Below are the code and all the weights of a small trained network. Each question names an input and a class and asks about switching units off, where a switched-off unit gives its printed mean instead of its output.

import numpy as np


def w(rows, s, z=0):
    codes = np.array(rows[::2]) - 128.0
    scale = np.full(codes.shape[1], s)
    scale[-1] = z or s
    return codes * scale


def norm(h):
    return h / np.sqrt((h * h).mean(-1, keepdims=True) + 1e-5)


def f(y):
    return np.maximum(y, 0)


def log_softmax(a):
    a = a - a.max(-1, keepdims=True)
    return a - np.log(np.exp(a).sum(-1, keepdims=True))


def net(x, mask):
    res = np.array(x, float).reshape(1, 7) / 4 @ E
    u = 0
    for l in range(4):
        y = f(norm(res) @ A[l][:, :-1].T + A[l][:, -1])
        res = res + np.where(mask[u : u + 4], y, B[l][:, -1]) @ B[l][:, :-1]
        u += 4
    return log_softmax(norm(res)[-1] @ U[:, :-1].T + U[:, -1])


A, B = {}, {}
E = w([
[153,127,110,155,100,24],'x0',
[184,51,89,145,75,140],'x1',
[98,65,162,144,49,58],'x2',
[80,151,69,213,197,149],'x3',
[252,142,109,133,142,69],'x4',
[120,246,76,119,100,140],'x5',
[151,107,101,168,69,181],'x6',
],0.0019)
A[0] = w([
[188,149,110,101,133,137,135],'0.n1',
[179,39,170,128,109,87,13],'0.n2',
[108,164,151,132,175,253,255],'0.n3',
[126,108,78,134,91,208,135],'0.n4',
],0.0045,0.0007)
B[0] = w([
[138,178,86,120,40,167,171],'0.n1',
[166,6,152,153,239,232,193],'0.n2',
[155,70,233,78,122,125,252],'0.n3',
[33,3,188,253,56,230,187],'0.n4',
],0.0029,0.0034)
A[1] = w([
[199,159,124,128,132,161,135],'1.n1',
[35,134,58,127,84,108,252],'1.n2',
[126,228,4,151,158,64,68],'1.n3',
[142,53,134,88,191,23,219],'1.n4',
],0.0038,0.0015)
B[1] = w([
[108,152,129,62,132,27,184],'1.n1',
[184,174,108,141,85,78,203],'1.n2',
[223,108,237,204,159,87,189],'1.n3',
[120,111,123,131,71,255,253],'1.n4',
],0.004,0.0023)
A[2] = w([
[120,90,149,114,222,87,75],'2.n1',
[152,64,38,105,3,87,203],'2.n2',
[136,36,73,225,137,119,247],'2.n3',
[101,230,100,180,212,252,206],'2.n4',
],0.0038,0.0011)
B[2] = w([
[89,69,150,189,66,169,159],'2.n1',
[78,97,67,128,99,165,211],'2.n2',
[116,177,215,60,106,150,254],'2.n3',
[138,1,216,121,78,194,231],'2.n4',
],0.004,0.0029)
A[3] = w([
[206,60,119,42,78,48,254],'3.n1',
[117,15,168,110,173,171,207],'3.n2',
[1,197,163,67,59,71,223],'3.n3',
[215,129,86,14,154,170,18],'3.n4',
],0.0034,0.00069)
B[3] = w([
[18,88,130,124,168,153,173],'3.n1',
[88,95,204,153,74,143,254],'3.n2',
[181,247,90,49,228,114,177],'3.n3',
[80,151,77,98,203,4,155],'3.n4',
],0.004,0.0043)
U = w([
[103,238,151,33,215,76,161],'0',
[83,18,226,135,82,230,194],'1',
[137,133,44,181,208,142,3],'2',
[101,184,24,149,3,132,86],'3',
[244,191,155,229,166,31,112],'4',
[140,59,29,74,164,69,63],'5',
],0.0072,0.0055)

Each question gives the input, the list of numbers given to net, and the class t.
The units are the neurons (one row each of A and B). Each row of codes is followed by its name. A weight is (code - 128) times the scale printed after its matrix; where a second scale follows, it is the last column's (A, B and U).
mask holds one flag per neuron, layer by layer. A switched-off neuron (its flag False) gives its mean, the last column of its row in B, instead of its output. The means were averaged over made-up inputs and are rounded, as every weight is.
A unit's drop is (log p(t) with every unit on - log p(t) with that unit switched off) / (log p(t) with every unit on - log p(t) with every unit switched off).
The circuit of an input: a set's keep is (log p(t) with only the set's units on - log p(t) with every unit switched off) / (log p(t) with every unit on - log p(t) with every unit switched off). Starting from the 12 units with the biggest drops (on a tie, the unit counted first), units are removed one at a time, each time the one whose removal leaves the highest keep (on an exact tie, the one counted first), for as long as the keep stays at least 0.8.
circuit, biggest first: the units of the circuit, biggest drop first
most important unit: the unit with the biggest drop
k most important neurons: the k neurons with the biggest drops, biggest first
top k neurons in layer l: the k neurons of layer l with the biggest drops, biggest first
drop when u is switched off: that unit's drop, to one decimal
input [6,-4,-7,-5,2,5,1], class 4: circuit, biggest first : (1.n3, 0.n3)
input [1,2,-1,0,-7,8,-5], class 0: 2 most important neurons : (0.n2, 3.n3)
input [7,4,-1,-3,8,1,-1], class 5: top neuron in layer 3 : (3.n4)
input [3,-5,2,3,-6,2,4], class 0: circuit, biggest first : (3.n3, 1.n2, 1.n4)
input [3,4,-1,4,0,6,1], class 3: 3 most important neurons : (0.n4, 1.n2, 2.n2)
input [0,4,-7,-2,4,5,6], class 3: top 2 neurons in layer 0 : (0.n2, 0.n1)
input [1,-7,6,0,5,8,-2], class 4: circuit, biggest first : (1.n3, 0.n3)
input [-3,-5,0,3,6,8,-7], class 4: 2 most important neurons : (1.n3, 2.n3)
input [0,-4,8,8,-1,2,-3], class 4: top 2 neurons in layer 0 : (0.n3, 0.n4)
input [-3,-4,5,6,-4,5,-1], class 0: top 2 neurons in layer 1 : (1.n4, 1.n2)
input [1,-8,-6,4,5,7,-4], class 4: circuit, biggest first : (1.n3, 2.n3)
input [4,-3,5,0,-4,8,-4], class 4: circuit, biggest first : (1.n3, 0.n3, 1.n2, 0.n4)
input [7,4,-1,-1,-6,7,-6], class 4: 2 most important neurons : (1.n3, 0.n3)
input [3,-8,7,5,-5,3,1], class 0: circuit, biggest first : (3.n3)
input [-1,5,-2,0,-2,4,-8], class 0: 2 most important neurons : (0.n2, 0.n1)
input [-4,-7,6,-6,-7,2,2], class 0: 2 most important neurons : (3.n3, 2.n4)
input [5,5,8,1,-8,1,0], class 3: top 2 neurons in layer 3 : (3.n3, 3.n2)
input [5,-6,2,3,2,8,7], class 4: drop when 1.n3 is switched off : 0.4
input [7,-6,7,6,-3,-4,2], class 0: drop when 3.n3 is switched off : 0.6
input [-1,-6,-1,-1,5,6,-5], class 4: drop when 1.n3 is switched off : 0.8
input [2,-7,1,3,7,3,6], class 4: drop when 1.n3 is switched off : 0.3
input [8,5,0,-5,0,8,3], class 3: most important unit : 2.n2
input [1,7,-7,-6,8,0,-3], class 5: top 2 neurons in layer 2 : (2.n3, 2.n2)
